Below is a small trained network, with its code and all its weights. Each question gives an input and a target symbol and asks what happens when units are switched off, that is, made to give their printed mean instead of their output.

import numpy as np


def w(rows, s, z=0):
    codes = np.array(rows[::2]) - 128.0
    scale = np.full(codes.shape[1], s)
    scale[-1] = z or s
    return codes * scale


def norm(h):
    return h / np.sqrt((h * h).mean(-1, keepdims=True) + 1e-5)


def f(y):
    return y / 2 * (1 + np.tanh(0.7978845608 * (y + 0.044715 * y**3)))


def softmax(a):
    e = np.exp(a - a.max(-1, keepdims=True))
    return e / e.sum(-1, keepdims=True)


def log_softmax(a):
    a = a - a.max(-1, keepdims=True)
    return a - np.log(np.exp(a).sum(-1, keepdims=True))


def net(x, mask):
    ids = ['αδημξω'.index(c) for c in x.split()]
    T = len(ids)
    res = E[ids] + P[:T]
    r = norm(res)
    for j in range(2):
        rows = slice(2 * j, 2 * j + 2)
        q, k, v = (r @ M[0][rows].T for M in (Q, K, V))
        z = softmax(np.where(np.tri(T) > 0, q @ k.T / 2**0.5, -1e9)) @ v
        o = O[0][rows]
        res = res + np.where(mask[j], z, o[:, -1]) @ o[:, :-1]
    y = f(norm(res) @ A[0][:, :-1].T + A[0][:, -1])
    res = res + np.where(mask[2:18], y, B[0][:, -1]) @ B[0][:, :-1]
    return log_softmax(norm(res)[-1] @ U[:, :-1].T + U[:, -1])


Q, K, V, O, A, B = {}, {}, {}, {}, {}, {}
E = w([
[109,139,148,177],'α',
[2,91,35,78],'δ',
[142,138,103,148],'η',
[113,184,122,106],'μ',
[112,145,160,163],'ξ',
[111,137,91,157],'ω',
],0.012)
P = w([
[147,60,163,49],'0',
[57,202,179,141],'1',
[158,247,78,189],'2',
[145,126,178,116],'3',
[120,254,136,207],'4',
[151,146,154,135],'5',
],0.0055)
Q[0] = w([
[74,193,91,104],'h1',
[255,147,173,183],'h1',
[221,144,152,159],'h2',
[186,95,159,153],'h2',
],0.021)
K[0] = w([
[150,49,168,72],'h1',
[168,250,184,188],'h1',
[71,176,85,154],'h2',
[116,189,93,163],'h2',
],0.02)
V[0] = w([
[178,78,38,110],'h1',
[84,24,109,252],'h1',
[73,116,169,81],'h2',
[181,167,219,102],'h2',
],0.015)
O[0] = w([
[150,185,72,200,30],'h1',
[253,106,50,104,67],'h1',
[110,134,30,119,253],'h2',
[149,203,101,67,142],'h2',
],0.012,0.0052)
A[0] = w([
[196,115,188,245,166],'n1',
[80,27,152,210,119],'n2',
[95,170,103,216,61],'n3',
[220,142,161,110,64],'n4',
[132,134,133,141,132],'n5',
[148,143,158,150,93],'n6',
[171,235,232,197,79],'n7',
[140,105,167,116,84],'n8',
[136,165,197,164,97],'n9',
[109,90,114,130,104],'n10',
[64,145,168,154,167],'n11',
[232,138,94,119,91],'n12',
[59,75,28,157,2],'n13',
[65,170,124,99,133],'n14',
[148,131,126,131,120],'n15',
[132,133,148,141,89],'n16',
],0.012,0.0029)
B[0] = w([
[145,255,202,169,221],'n1',
[114,87,26,149,239],'n2',
[122,34,119,33,207],'n3',
[175,89,116,178,151],'n4',
[132,138,136,136,127],'n5',
[161,163,126,136,117],'n6',
[154,200,62,32,179],'n7',
[128,94,104,106,140],'n8',
[155,208,84,145,164],'n9',
[117,141,108,105,134],'n10',
[127,136,171,205,252],'n11',
[117,97,215,193,219],'n12',
[84,105,9,179,193],'n13',
[87,56,176,189,230],'n14',
[126,122,147,141,124],'n15',
[147,147,113,124,118],'n16',
],0.021,0.0044)
U = w([
[235,63,162,113,207],'α',
[106,92,23,156,179],'δ',
[173,244,114,98,192],'η',
[37,152,205,170,116],'μ',
[104,79,160,14,35],'ξ',
[210,181,151,247,5],'ω',
],0.012,0.0024)

Each question gives the input, a string of symbols that net reads in full, and the target symbol t.
The units are the heads (2 rows each of Q, K, V and O) and the neurons (one row each of A and B). Each row of codes is followed by its name. A weight is (code - 128) times the scale printed after its matrix; where a second scale follows, it is the last column's (O, A, B and U).
mask holds one flag per unit, heads first, then neurons. A switched-off unit (its flag False) gives its mean, the last column of its rows in O or B, instead of its output. The means were averaged over made-up inputs and are rounded, as every weight is.
A unit's drop is (log p(t) with every unit on - log p(t) with that unit switched off) / (log p(t) with every unit on - log p(t) with every unit switched off).
The circuit of an input: a set's keep is (log p(t) with only the set's units on - log p(t) with every unit switched off) / (log p(t) with every unit on - log p(t) with every unit switched off). Starting from the 12 units with the biggest drops (on a tie, the unit counted first), units are removed one at a time, each time the one whose removal leaves the highest keep (on an exact tie, the one counted first), for as long as the keep stays at least 0.8.
units of the circuit, in order: the units of the circuit, biggest drop first
k most important neurons: the k neurons with the biggest drops, biggest first
drop when u is switched off: that unit's drop, to one decimal
input η μ ξ α ξ, target α: units of the circuit, in order => [h1 h2 n4]
input ξ ξ α, target ξ: units of the circuit, in order => [h1]
input δ η ξ ξ, target ξ: 3 most important neurons => [n1 n12 n8]
input δ μ ξ α μ μ, target δ: 2 most important neurons => [n13 n3]
input μ μ α δ ω η, target ω: units of the circuit, in order => [h2 n1 h1]
input α μ ω α, target ω: 2 most important neurons => [n11 n2]
input μ δ μ η η, target η: 2 most important neurons => [n1 n7]
input μ μ ω ξ, target ω: 4 most important neurons => [n3 n9 n11 n2]
input ω α η μ ω, target ω: units of the circuit, in order => [h1 n1 h2]
input μ η η, target η: units of the circuit, in order => [h2 n7]
input μ μ ω μ δ α, target δ: 4 most important neurons => [n2 n12 n8 n14]
input α η ξ α, target ξ: units of the circuit, in order => [h1 n12]
input δ α ω ξ, target ω: 4 most important neurons => [n1 n3 n9 n2]
input α η α, target η: 2 most important neurons => [n14 n7]
input μ α α η ξ, target η: units of the circuit, in order => [n7]
input μ η ω α, target ω: 2 most important neurons => [n2 n9]
input μ δ δ α, target δ: 2 most important neurons => [n2 n3]
input ω α μ, target ω: 2 most important neurons => [n1 n12]
input ξ η μ α ξ, target ξ: drop when n12 is switched off => 0.1
input η ω μ α ω, target η: most important neuron => [n7]
input α δ η ω, target α: drop when h1 is switched off => 1.0
input μ η ω, target μ: drop when h1 is switched off => 1.2
input ξ ξ η, target ξ: drop when n11 is switched off => 0.1
